Below is a small trained network, with its code and all its weights. Each question gives an input and a class and asks what happens when units are switched off, that is, made to give their printed mean instead of their output.

import numpy as np


def w(rows, s, z=0):
    codes = np.array(rows[::2]) - 128.0
    scale = np.full(codes.shape[1], s)
    scale[-1] = z or s
    return codes * scale


def f(y):
    return y / 2 * (1 + np.tanh(0.7978845608 * (y + 0.044715 * y**3)))


def log_softmax(a):
    a = a - a.max(-1, keepdims=True)
    return a - np.log(np.exp(a).sum(-1, keepdims=True))


def net(x, mask):
    res = np.array(x, float).reshape(1, 2) / 4 @ E
    y = f(res @ A[0][:, :-1].T + A[0][:, -1])
    res = res + np.where(mask, y, B[0][:, -1]) @ B[0][:, :-1]
    return log_softmax(res[-1] @ U[:, :-1].T + U[:, -1])


A, B = {}, {}
E = w([
[123,139,167,84,104,93,141,162,177,100,42,194],'x0',
[126,95,89,216,2,117,76,210,133,120,135,106],'x1',
],0.016)
A[0] = w([
[96,182,114,66,174,135,159,120,42,118,124,84,103],'neuron 1',
[146,75,130,3,149,142,117,115,133,174,148,160,97],'neuron 2',
[142,117,186,28,109,142,146,113,72,159,142,105,252],'neuron 3',
[144,84,77,126,132,131,150,105,130,127,216,133,73],'neuron 4',
[129,37,47,138,80,110,28,221,67,127,88,32,135],'neuron 5',
[170,113,99,81,215,90,163,122,103,118,140,113,101],'neuron 6',
[124,166,139,139,129,212,129,62,89,196,255,69,140],'neuron 7',
[126,190,214,56,109,63,146,122,252,15,115,222,110],'neuron 8',
[132,118,88,90,132,137,118,117,143,166,217,67,83],'neuron 9',
],0.0079,0.012)
B[0] = w([
[80,97,172,149,143,156,118,92,147,84,128,116,188],'neuron 1',
[109,61,187,168,82,217,132,121,138,127,91,114,178],'neuron 2',
[121,141,117,149,168,65,187,148,148,116,194,95,238],'neuron 3',
[139,62,141,110,92,250,94,85,107,136,35,171,151],'neuron 4',
[99,122,168,180,162,107,121,147,168,94,156,96,253],'neuron 5',
[107,91,168,161,123,144,133,116,142,93,119,103,190],'neuron 6',
[135,174,70,131,115,87,90,105,143,123,74,107,247],'neuron 7',
[145,143,84,104,145,110,95,76,140,96,79,141,238],'neuron 8',
[130,112,101,122,87,209,88,105,107,141,50,148,168],'neuron 9',
],0.018,0.015)
U = w([
[88,59,224,180,145,149,138,122,156,79,143,125,79],'0',
[158,188,43,101,98,124,56,96,134,108,44,153,114],'1',
[138,252,80,131,176,44,190,155,144,132,248,120,254],'2',
[173,115,117,111,124,161,149,136,104,152,152,158,87],'3',
[176,141,144,73,129,170,138,153,77,210,151,131,88],'4',
[130,114,116,83,104,194,148,149,53,171,121,140,91],'5',
[91,134,120,106,134,184,148,136,111,223,155,164,94],'6',
[187,130,121,130,110,164,175,118,125,175,139,163,89],'7',
],0.012,0.0098)

Each question gives the input, the list of numbers given to net, and the class t.
The units are the neurons (one row each of A and B). Each row of codes is followed by its name. A weight is (code - 128) times the scale printed after its matrix; where a second scale follows, it is the last column's (A, B and U).
mask holds one flag per neuron, in row order. A switched-off neuron (its flag False) gives its mean, the last column of its row in B, instead of its output. The means were averaged over made-up inputs and are rounded, as every weight is.
A unit's drop is (log p(t) with every unit on - log p(t) with that unit switched off) / (log p(t) with every unit on - log p(t) with every unit switched off).
The circuit of an input: a set's keep is (log p(t) with only the set's units on - log p(t) with every unit switched off) / (log p(t) with every unit on - log p(t) with every unit switched off). Starting from all 9 units, units are removed one at a time, each time the one whose removal leaves the highest keep (on an exact tie, the one counted first), for as long as the keep stays at least 0.8.
units of the circuit, in order: the units of the circuit, biggest drop first
most important unit: the unit with the biggest drop
top k neurons: the k neurons with the biggest drops, biggest first
drop of u: that unit's drop, to one decimal
input [1,-3], class 2: units of the circuit, in order => [neuron 4; neuron 3]
input [5,-2], class 1: top 2 neurons => [neuron 8; neuron 5]
input [-8,-7], class 1: units of the circuit, in order => [neuron 7]
input [-2,3], class 2: units of the circuit, in order => [neuron 2; neuron 1]
input [4,-3], class 1: top 3 neurons => [neuron 8; neuron 5; neuron 2]
input [-7,6], class 1: top 3 neurons => [neuron 7; neuron 9; neuron 3]
input [2,-3], class 2: top 4 neurons => [neuron 4; neuron 3; neuron 9; neuron 5]
input [4,3], class 1: top 2 neurons => [neuron 3; neuron 2]
input [-3,-2], class 2: top 2 neurons => [neuron 8; neuron 3]
input [-1,-3], class 2: top 2 neurons => [neuron 4; neuron 3]
input [5,-3], class 1: drop of neuron 5 => 0.3
input [0,-3], class 2: drop of neuron 5 => 0.1
input [-6,3], class 1: drop of neuron 7 => 0.3
input [-6,4], class 1: most important unit => neuron 7
